Below is a small trained network, with its code and all its weights. Each question gives an input and a class and asks what happens when units are switched off, that is, made to give their printed mean instead of their output.

import numpy as np


def w(rows, s, z=0):
    codes = np.array(rows[::2]) - 128.0
    scale = np.full(codes.shape[1], s)
    scale[-1] = z or s
    return codes * scale


def norm(h):
    return h / np.sqrt((h * h).mean(-1, keepdims=True) + 1e-5)


def f(y):
    return np.maximum(y, 0)


def log_softmax(a):
    a = a - a.max(-1, keepdims=True)
    return a - np.log(np.exp(a).sum(-1, keepdims=True))


def net(x, mask):
    res = np.array(x, float).reshape(1, 2) / 4 @ E
    u = 0
    for l in range(4):
        y = f(norm(res) @ A[l][:, :-1].T + A[l][:, -1])
        res = res + np.where(mask[u : u + 6], y, B[l][:, -1]) @ B[l][:, :-1]
        u += 6
    return log_softmax(norm(res)[-1] @ U[:, :-1].T + U[:, -1])


A, B = {}, {}
E = w([
[107,140,2,133,143,224,162,193,182],'x0',
[95,127,70,171,150,188,37,102,118],'x1',
],0.0097)
A[0] = w([
[133,111,185,136,181,165,88,119,110,98],'0.n1',
[125,121,107,121,97,158,177,217,162,46],'0.n2',
[160,125,225,165,82,2,163,107,121,155],'0.n3',
[68,142,141,91,108,110,105,130,149,36],'0.n4',
[176,119,229,62,48,53,177,131,142,2],'0.n5',
[178,166,161,164,91,35,198,138,197,47],'0.n6',
],0.0062,0.0029)
B[0] = w([
[102,130,117,148,95,160,132,98,135,155],'0.n1',
[103,128,116,145,136,155,116,138,155,174],'0.n2',
[107,141,121,138,35,84,172,148,156,254],'0.n3',
[124,143,138,160,138,103,105,123,138,128],'0.n4',
[184,66,178,1,159,52,163,94,91,221],'0.n5',
[99,111,168,182,91,129,87,77,129,185],'0.n6',
],0.0088,0.0092)
A[1] = w([
[201,147,140,105,130,30,186,148,97,21],'1.n1',
[105,151,160,166,142,84,82,140,127,67],'1.n2',
[164,124,100,160,154,178,254,242,219,120],'1.n3',
[96,177,130,128,140,100,153,140,127,46],'1.n4',
[109,98,148,113,220,125,70,113,123,4],'1.n5',
[171,147,109,154,114,120,220,181,167,100],'1.n6',
],0.0078,0.0019)
B[1] = w([
[193,100,225,59,142,193,194,41,21,229],'1.n1',
[120,154,114,194,143,153,200,113,135,147],'1.n2',
[52,255,60,89,80,119,49,219,170,255],'1.n3',
[216,81,103,111,116,172,109,115,104,130],'1.n4',
[195,69,87,103,119,114,190,122,93,140],'1.n5',
[193,103,62,210,148,228,121,10,77,182],'1.n6',
],0.0067,0.0075)
A[2] = w([
[127,162,116,114,152,131,137,168,186,2],'2.n1',
[159,112,145,72,121,69,170,128,123,94],'2.n2',
[170,105,134,108,124,87,139,134,125,136],'2.n3',
[147,91,153,131,136,76,117,85,110,110],'2.n4',
[153,153,124,105,94,155,105,115,141,47],'2.n5',
[110,130,98,95,127,124,152,247,179,140],'2.n6',
],0.012,0.0023)
B[2] = w([
[126,166,93,19,140,133,74,187,151,180],'2.n1',
[186,104,185,110,153,121,236,151,190,254],'2.n2',
[166,159,145,70,66,157,153,112,60,199],'2.n3',
[89,139,87,113,101,126,171,195,199,233],'2.n4',
[104,155,164,161,159,123,29,163,108,158],'2.n5',
[81,254,117,139,75,90,167,199,131,224],'2.n6',
],0.0074,0.0087)
A[3] = w([
[142,170,30,151,175,160,83,150,142,113],'3.n1',
[123,1,101,165,222,208,99,136,112,6],'3.n2',
[158,98,199,57,171,42,175,85,134,109],'3.n3',
[163,122,154,119,149,79,118,176,78,84],'3.n4',
[215,76,115,131,231,176,40,57,85,7],'3.n5',
[178,79,132,112,169,161,139,203,151,85],'3.n6',
],0.0067,0.0016)
B[3] = w([
[212,192,100,112,162,91,139,148,58,233],'3.n1',
[188,56,209,22,177,89,156,96,49,158],'3.n2',
[191,226,181,107,101,157,222,253,120,255],'3.n3',
[119,82,110,148,116,142,157,166,169,148],'3.n4',
[229,28,117,113,230,72,95,6,173,156],'3.n5',
[165,125,122,80,32,128,78,141,89,133],'3.n6',
],0.0062,0.0076)
U = w([
[202,61,105,120,219,114,84,36,57,171],'0',
[98,243,54,107,132,144,79,220,119,187],'1',
[96,77,157,142,182,143,109,136,174,28],'2',
[17,84,123,248,38,110,113,63,135,134],'3',
[86,52,156,144,165,128,95,166,149,2],'4',
[164,119,213,62,71,92,243,146,127,173],'5',
],0.013,0.0064)

Each question gives the input, the list of numbers given to net, and the class t.
The units are the neurons (one row each of A and B). Each row of codes is followed by its name. A weight is (code - 128) times the scale printed after its matrix; where a second scale follows, it is the last column's (A, B and U).
mask holds one flag per neuron, layer by layer. A switched-off neuron (its flag False) gives its mean, the last column of its row in B, instead of its output. The means were averaged over made-up inputs and are rounded, as every weight is.
A unit's drop is (log p(t) with every unit on - log p(t) with that unit switched off) / (log p(t) with every unit on - log p(t) with every unit switched off).
unit that matters most: the unit with the biggest drop
top k neurons: the k neurons with the biggest drops, biggest first
top k neurons in layer l: the k neurons of layer l with the biggest drops, biggest first
drop when u is switched off: that unit's drop, to one decimal
input [-8,8], class 3: unit that matters most : 0.n5
input [4,-7], class 1: top 2 neurons : [1.n3 0.n2]
input [2,5], class 0: top 3 neurons : [0.n3 1.n3 2.n6]
input [0,3], class 0: top 4 neurons : [1.n3 0.n3 0.n5 2.n6]
input [-2,6], class 0: top 3 neurons : [0.n3 0.n5 2.n6]
input [-1,2], class 0: top 3 neurons : [0.n3 0.n5 1.n3]
input [1,1], class 1: top 2 neurons : [0.n6 0.n5]
input [-4,6], class 3: top 3 neurons : [0.n5 1.n6 1.n1]
input [-3,5], class 0: top 2 neurons : [0.n3 0.n5]
input [-3,8], class 0: top 2 neurons : [0.n3 2.n6]
input [3,7], class 0: top 2 neurons in layer 0 : [0.n3 0.n2]
input [-3,4], class 3: top 2 neurons : [0.n5 1.n3]
input [-6,5], class 3: top 2 neurons : [0.n5 2.n2]
input [3,-4], class 1: unit that matters most : 1.n3
input [2,2], class 1: drop when 0.n5 is switched off : 0.8
input [-7,8], class 3: drop when 0.n5 is switched off : 1.0
input [0,7], class 0: drop when 1.n3 is switched off : 0.1
input [-1,4], class 0: drop when 0.n5 is switched off : 0.9
